Here is a tiny trained network, its code and every weight. The questions are about switching its units off for an input and a target symbol, where a switched-off unit gives its printed mean instead of its output.

import numpy as np


def w(rows, s, z=0):
    codes = np.array(rows[::2]) - 128.0
    scale = np.full(codes.shape[1], s)
    scale[-1] = z or s
    return codes * scale


def norm(h):
    return h / np.sqrt((h * h).mean(-1, keepdims=True) + 1e-5)


def f(y):
    return y / 2 * (1 + np.tanh(0.7978845608 * (y + 0.044715 * y**3)))


def softmax(a):
    e = np.exp(a - a.max(-1, keepdims=True))
    return e / e.sum(-1, keepdims=True)


def log_softmax(a):
    a = a - a.max(-1, keepdims=True)
    return a - np.log(np.exp(a).sum(-1, keepdims=True))


def net(x, mask):
    ids = ['Θαβγελμπτψ'.index(c) for c in x.split()]
    T = len(ids)
    res = E[ids] + P[:T]
    u = 0
    for l in range(3):
        q, k, v = (norm(res) @ M[l].T for M in (Q, K, V))
        z = softmax(np.where(np.tri(T) > 0, q @ k.T / 4**0.5, -1e9)) @ v
        res = res + np.where(mask[u], z, O[l][:, -1]) @ O[l][:, :-1]
        u += 1
        y = f(norm(res) @ A[l][:, :-1].T + A[l][:, -1])
        res = res + np.where(mask[u : u + 8], y, B[l][:, -1]) @ B[l][:, :-1]
        u += 8
    return log_softmax(norm(res)[-1] @ U[:, :-1].T + U[:, -1])


Q, K, V, O, A, B = {}, {}, {}, {}, {}, {}
E = w([
[206,155,118,70,119,85,111,205,114],'Θ',
[142,103,129,180,94,121,140,34,92],'α',
[197,125,162,99,103,96,101,112,109],'β',
[73,191,3,206,135,63,176,120,128],'γ',
[160,184,212,103,214,166,113,86,112],'ε',
[163,201,94,136,92,108,47,105,136],'λ',
[143,61,89,166,171,43,197,111,109],'μ',
[171,199,149,48,133,137,129,49,97],'π',
[180,155,75,128,134,191,138,148,38],'τ',
[133,222,152,214,165,183,124,59,146],'ψ',
],0.017)
P = w([
[131,114,128,94,149,140,90,169,196],'0',
[111,208,133,120,93,7,15,168,77],'1',
[153,205,130,121,48,108,137,169,146],'2',
[190,73,41,106,157,98,105,102,124],'3',
[50,141,185,108,113,49,83,108,128],'4',
[152,179,160,94,86,117,199,121,93],'5',
[138,90,60,105,122,85,122,79,177],'6',
[74,135,154,151,106,73,83,87,115],'7',
[131,159,170,124,145,141,181,69,81],'8',
[154,104,35,116,130,117,146,92,149],'9',
[81,111,162,147,107,88,90,97,136],'10',
[116,182,131,137,176,142,190,96,92],'11',
[152,99,88,129,158,175,159,84,134],'12',
[96,107,121,138,79,48,88,135,138],'13',
],0.014)
Q[0] = w([
[143,153,139,103,27,154,141,194,155],'0.h1',
[78,166,176,112,111,62,162,113,2],'0.h1',
[126,109,87,121,159,197,111,183,186],'0.h1',
[15,79,176,113,122,117,62,160,63],'0.h1',
],0.0065)
K[0] = w([
[140,120,95,113,95,165,43,196,254],'0.h1',
[166,222,132,117,43,212,205,87,62],'0.h1',
[90,102,188,168,127,71,26,147,48],'0.h1',
[169,122,131,123,177,117,153,51,31],'0.h1',
],0.0066)
V[0] = w([
[126,105,142,78,99,200,124,58,161],'0.h1',
[183,148,82,107,121,117,135,93,32],'0.h1',
[174,158,128,112,137,182,218,132,33],'0.h1',
[106,133,112,23,141,60,23,3,66],'0.h1',
],0.0058)
O[0] = w([
[153,232,71,254,207,123,78,192,198,78],'0.h1',
[96,131,113,80,50,117,80,138,163,252],'0.h1',
[5,95,140,28,122,144,128,144,113,176],'0.h1',
[53,141,195,5,136,53,113,61,155,241],'0.h1',
],0.009,0.0042)
A[0] = w([
[66,131,195,188,123,87,152,120,134,119],'0.n1',
[197,177,95,116,81,108,107,140,184,159],'0.n2',
[162,132,161,100,193,161,141,141,203,187],'0.n3',
[108,241,166,145,16,139,64,125,103,113],'0.n4',
[151,232,254,19,140,161,80,146,125,253],'0.n5',
[164,177,138,175,155,175,118,69,156,136],'0.n6',
[4,127,202,140,68,105,95,219,127,167],'0.n7',
[129,176,75,59,134,96,248,157,123,172],'0.n8',
],0.0074,0.0019)
B[0] = w([
[158,126,206,159,145,103,190,159,80,149],'0.n1',
[159,50,108,154,131,144,198,120,68,161],'0.n2',
[133,53,117,142,127,111,72,63,206,132],'0.n3',
[50,90,231,136,140,136,140,174,152,212],'0.n4',
[78,141,58,195,77,95,159,122,107,254],'0.n5',
[95,111,116,86,134,161,176,156,63,144],'0.n6',
[139,56,165,133,255,96,15,109,86,173],'0.n7',
[102,116,209,150,99,168,77,108,111,191],'0.n8',
],0.0086,0.0093)
Q[1] = w([
[154,255,147,94,152,151,216,148,146],'1.h1',
[129,92,138,192,19,61,227,174,51],'1.h1',
[141,128,112,150,11,98,147,175,99],'1.h1',
[133,101,71,99,94,174,190,143,225],'1.h1',
],0.0065)
K[1] = w([
[113,156,127,207,97,208,118,166,35],'1.h1',
[100,182,133,104,104,112,226,195,248],'1.h1',
[183,39,142,67,146,179,196,177,255],'1.h1',
[171,64,23,247,57,152,63,126,148],'1.h1',
],0.0051)
V[1] = w([
[181,128,162,153,147,99,94,126,141],'1.h1',
[28,76,119,151,91,70,215,179,82],'1.h1',
[150,51,104,123,179,140,108,1,182],'1.h1',
[103,205,201,180,113,80,157,146,108],'1.h1',
],0.0061)
O[1] = w([
[88,83,223,116,128,181,72,158,245,108],'1.h1',
[187,130,170,95,103,183,108,45,128,254],'1.h1',
[131,126,184,39,86,99,145,108,128,125],'1.h1',
[122,94,140,108,134,133,78,134,67,195],'1.h1',
],0.011,0.0074)
A[1] = w([
[153,106,93,67,95,153,110,84,181,161],'1.n1',
[117,162,149,114,207,101,150,148,49,253],'1.n2',
[179,154,2,73,147,194,180,111,133,105],'1.n3',
[84,40,160,156,82,198,247,128,158,164],'1.n4',
[144,115,189,141,119,33,162,146,98,211],'1.n5',
[117,103,154,130,96,220,224,119,80,85],'1.n6',
[43,131,114,198,79,41,31,65,92,172],'1.n7',
[149,107,93,36,160,180,104,127,34,148],'1.n8',
],0.0076,0.002)
B[1] = w([
[70,148,81,222,198,155,91,135,137,152],'1.n1',
[86,68,79,115,2,119,189,131,80,155],'1.n2',
[121,114,183,144,208,54,150,102,140,145],'1.n3',
[125,155,52,83,147,100,71,186,171,143],'1.n4',
[52,211,147,166,104,221,166,131,13,166],'1.n5',
[150,157,101,76,61,109,121,106,121,157],'1.n6',
[196,72,199,80,123,183,111,159,122,252],'1.n7',
[76,117,142,131,110,151,87,130,188,162],'1.n8',
],0.0085,0.014)
Q[2] = w([
[173,44,87,95,114,64,2,72,77],'2.h1',
[190,68,97,115,193,93,69,95,151],'2.h1',
[51,154,245,105,126,88,111,222,67],'2.h1',
[130,168,42,129,129,104,151,114,175],'2.h1',
],0.0096)
K[2] = w([
[120,158,94,183,157,215,198,129,176],'2.h1',
[121,137,116,138,125,148,114,109,212],'2.h1',
[92,119,104,44,81,218,89,30,14],'2.h1',
[185,118,118,180,175,114,99,248,130],'2.h1',
],0.011)
V[2] = w([
[137,60,42,157,130,149,21,184,107],'2.h1',
[198,114,71,181,203,131,179,198,182],'2.h1',
[82,186,122,114,174,254,79,162,153],'2.h1',
[216,44,188,128,73,109,79,137,192],'2.h1',
],0.0084)
O[2] = w([
[171,24,20,149,55,152,1,20,170,102],'2.h1',
[161,130,193,144,120,205,183,149,89,3],'2.h1',
[63,154,99,117,222,208,87,208,54,116],'2.h1',
[229,50,137,43,180,187,140,166,214,122],'2.h1',
],0.0079,0.012)
A[2] = w([
[113,151,185,150,162,120,151,42,147,243],'2.n1',
[239,75,99,49,173,160,142,104,187,128],'2.n2',
[122,111,137,57,133,36,80,121,150,253],'2.n3',
[144,118,203,164,102,136,114,119,120,201],'2.n4',
[49,171,76,68,159,133,190,132,93,41],'2.n5',
[85,204,197,70,219,112,107,100,79,151],'2.n6',
[171,94,148,158,159,255,188,144,127,87],'2.n7',
[156,96,187,110,166,61,116,139,148,31],'2.n8',
],0.0094,0.0018)
B[2] = w([
[172,136,94,166,183,87,124,245,94,191],'2.n1',
[41,134,131,125,117,71,158,192,135,153],'2.n2',
[181,171,95,124,187,171,127,120,148,255],'2.n3',
[123,149,161,168,208,112,184,160,56,181],'2.n4',
[187,128,173,73,62,180,78,179,108,165],'2.n5',
[128,112,122,195,67,124,136,140,166,251],'2.n6',
[145,135,78,39,121,210,148,61,102,141],'2.n7',
[175,199,108,150,118,141,143,102,133,157],'2.n8',
],0.012,0.0098)
U = w([
[137,186,56,121,139,126,112,128,123,26],'Θ',
[179,123,167,136,121,175,102,177,133,131],'α',
[159,144,131,118,147,195,138,127,71,45],'β',
[139,85,150,128,48,135,162,66,143,136],'γ',
[80,133,152,72,124,140,182,152,100,121],'ε',
[159,139,121,129,124,74,162,107,85,251],'λ',
[69,161,155,94,105,46,128,121,180,145],'μ',
[2,96,179,161,90,116,152,180,105,135],'π',
[61,61,133,105,125,132,62,139,137,122],'τ',
[68,126,91,182,99,103,114,100,85,180],'ψ',
],0.012,0.0014)

Each question gives the input, a string of symbols that net reads in full, and the target symbol t.
The units are the heads (4 rows each of Q, K, V and O) and the neurons (one row each of A and B). Each row of codes is followed by its name. A weight is (code - 128) times the scale printed after its matrix; where a second scale follows, it is the last column's (O, A, B and U).
mask holds one flag per unit, layer by layer, with each layer's heads first. A switched-off unit (its flag False) gives its mean, the last column of its rows in O or B, instead of its output. The means were averaged over made-up inputs and are rounded, as every weight is.
A unit's drop is (log p(t) with every unit on - log p(t) with that unit switched off) / (log p(t) with every unit on - log p(t) with every unit switched off).
The circuit of an input: a set's keep is (log p(t) with only the set's units on - log p(t) with every unit switched off) / (log p(t) with every unit on - log p(t) with every unit switched off). Starting from the 12 units with the biggest drops (on a tie, the unit counted first), units are removed one at a time, each time the one whose removal leaves the highest keep (on an exact tie, the one counted first), for as long as the keep stays at least 0.8.
circuit, biggest first: the units of the circuit, biggest drop first
most important unit: the unit with the biggest drop
top k neurons: the k neurons with the biggest drops, biggest first
top k neurons in layer l: the k neurons of layer l with the biggest drops, biggest first
input ε π μ ψ Θ, target π: top 4 neurons in layer 0 => (0.n4, 0.n6, 0.n8, 0.n7)
input τ τ λ γ Θ μ τ γ μ γ μ, target λ: circuit, biggest first => (0.n4, 2.n3)
input μ ε λ ε π τ γ, target ε: most important unit => 2.h1
input μ Θ Θ ε μ τ α τ μ α, target ε: top 2 neurons in layer 0 => (0.n5, 0.n4)
input β ψ α Θ γ τ β, target μ: top 3 neurons => (2.n2, 0.n3, 1.n7)
input τ γ ε γ β λ γ τ τ μ ε α μ, target ψ: circuit, biggest first => (2.h1, 1.n7, 1.h1)
input α ψ γ, target α: top 2 neurons => (0.n3, 0.n5)
input λ α Θ γ λ, target α: circuit, biggest first => (1.n7, 2.n3)
input μ γ τ τ Θ τ λ ε, target τ: circuit, biggest first => (0.h1, 2.h1)
input α γ Θ γ, target π: top 3 neurons => (0.n5, 1.n5, 0.n8)
input τ ε τ τ ψ λ π, target ψ: top 2 neurons in layer 1 => (1.n7, 1.n3)
input ψ π Θ Θ β β γ τ α β, target β: circuit, biggest first => (0.h1, 2.h1, 1.n7)
input γ λ ψ, target γ: circuit, biggest first => (0.h1, 2.h1, 2.n3)
input τ Θ μ μ λ τ τ λ γ, target τ: circuit, biggest first => (0.h1, 2.h1, 0.n7, 0.n5)
input α λ α π α ψ α τ, target π: top 2 neurons => (1.n2, 0.n6)
input ψ λ α λ τ, target τ: circuit, biggest first => (2.h1)
input τ π ε Θ μ ψ ε τ π μ μ ψ ψ τ, target π: circuit, biggest first => (2.h1, 2.n6)
input π μ γ ψ μ μ β τ π ε α ε λ, target Θ: top 2 neurons in layer 0 => (0.n5, 0.n7)
input ε ε ψ μ ε ε ψ ε γ α, target α: top 3 neurons => (0.n3, 0.n6, 0.n8)
input γ ε α α τ ψ λ, target λ: top 3 neurons in layer 1 => (1.n7, 1.n3, 1.n5)
input β β γ μ, target μ: top 3 neurons => (2.n2, 1.n7, 0.n3)
input λ Θ λ λ ε ψ γ, target τ: top neuron in layer 1 => (1.n1)
input π μ λ, target π: top 3 neurons => (0.n4, 0.n2, 1.n5)
input ε β ψ β γ π τ ε β λ, target α: top 3 neurons => (0.n3, 0.n6, 0.n7)
input β π γ, target β: top 3 neurons => (0.n5, 0.n8, 1.n7)
input γ α α μ τ, target τ: top 2 neurons in layer 1 => (1.n2, 1.n4)
input τ γ μ, target τ: circuit, biggest first => (2.h1)
input π γ τ ψ, target Θ: top 2 neurons in layer 0 => (0.n5, 0.n6)
input β α ψ β π, target π: top 3 neurons => (0.n4, 1.n6, 0.n6)
input Θ α μ γ λ γ γ γ λ ψ β, target π: top 2 neurons => (0.n6, 1.n7)
